Table B holds the same points as the rows below, measured another way and shuffled. Each row below is followed by which row of B it is.
B:
<69>: [  0   1   1  -3  -1   7 -13   6  -3  -2   0   1  -5 -12  12]
<49>: [ 14  -1   6  13   0   0  17  -3 -26 -15  16  -3   8  47 -31]
<57>: [ 18  -1 -13   2   5  21 -17   8 -34  -4  10  -3  12  17   6]
<53>: [  2   3   2   0  -5   1  -8   8  11  -8   0   4  -9 -15   2]
<36>: [ -1   7   1 -18  -2   4 -21  11  10   0   0  -4  -1 -27  11]
<26>: [  2   1  -6  17  -3   6  -9   7  -9 -20   0  -3  -1 -14   8]
<61>: [ -2  11 -15 -26   2  18 -38  17   4  17  -9  -1  -9 -49  39]
<19>: [  1   8 -18 -25   4  19 -38  12  -9  11  -2  -1   4 -29  25]
<44>: [-20  12  15 -43  -2 -14 -21   7  48  15 -12   5  -8 -49  12]
<60>: [  0  -4  13  28  -9 -18   6   4  20 -32   1  -5 -10 -23 -12]
<58>: [  0 -11  18  18   0 -16  26 -16   3  -5   2   5  -7  33 -18]
<10>: [  0  11 -14 -18   0  17 -35  15   4   6  -7  -4   2 -40  22]
<37>: [ -4   5  10   3  -6 -13   3   1  15 -11  -1   0  -5 -14  -5]
<42>: [  1  12 -22 -23   4  27 -42  18 -12   8  -1  -3   0 -40  30]
<27>: [ 16  -9   6  51  -4 -10  38  -7 -28 -39  14  -2  11  48 -38]
<31>: [ 18   6  -7 -11   7  18  -5   1 -33   6  11   2  16  30  -5]
<33>: [ 17   4   2  -9   6  -4  29  -8 -35   0  11   4  24  53 -27]
<28>: [ 12  -7  10  37  -1  -5  23  -8 -25 -28  15   1   7  38 -26]
<55>: [  0   2  -3  10  -3   8 -15   8   4 -12   0  -1  -5 -16   8]
<47>: [  1   9   8 -33   4  -4   2  -2   3  14   4   6   8   9  -8]
<15>: [-13   2   2  16  -9   2 -28  16  27 -17  -4  -8 -20 -50  20]

[  5 -25  11   4   2 -18 -10 -19   0  -6  23 -10  -6   0   0 -11] : <49>
[-6 -2  0 -5  7  6 14 14 -1  5  4  1  1  4  3 -4] : <55>
[  7  -6  11   0  -7 -12 -19  -6  13  -6  -3  12   0   1  -1  22] : <47>
[ 2 -8 14 -3  1  1  4 10  5  1 -4 11  4  6  1 12] : <36>
[ -3 -22   0   2  10 -11  -1 -21 -12  -1  27 -19  -7   0   3 -19] : <28>
[  1 -25  13  -1   1  -3  18  37  13   9  -7  18   4   8   1  -9] : <42>
[ -8  17  -4  -5  14  16  12 -10 -20   0  14  -8  -3   3   3   2] : <60>
[-6  6  1 -4  2  6  3  7  0  1  2  3  0  3  2  4] : <53>
[ -1  32  11  -9  -3  13  -9   6   9  -5 -18  29   4   5   0  40] : <44>
[ -3 -29   0   4  13 -16   7 -30 -14   0  35 -24  -7   1   3 -23] : <27>
[  2 -14  14  -4   1   1  16  25   8   6  -7  15   7   7   2   4] : <10>
[-6  1 -1 -4  1  8  0 14  3  2  1  5  0  1  3 -3] : <69>
[ -3 -12   2  -3   8  -1  15  10  -4   6   7  -3   2   5   3  -8] : <26>
[ 15 -40  17  10  -6 -39 -15 -25   7  -6  11 -11  -3  -1  -2  10] : <33>
[ -4  -3   5  -6  -2   7  10  37  10   8 -19  18   6   6   1   5] : <61>
[  7 -36  12   6  -6 -23 -11   4  12  -1   8  -4  -1   0   0  -1] : <31>
[-10  25 -21  -3  -2   7 -19 -17  -6  -7   8 -10  -9  -7   1  -4] : <58>
[-5 10  0 -4  6  7  1 -7 -7 -1  3  3 -1  2  1  8] : <37>
[  4 -26  13   0  -3  -3  11  27  14   7  -6  17   6   7   0   0] : <19>
[  1 -44   6   4   1  -9   2  15   6   3  14  -6   2   2   2 -16] : <57>
[-14  24  -9  -9  14  31  19  23 -12   5   0   6   2   5   5 -12] : <15>
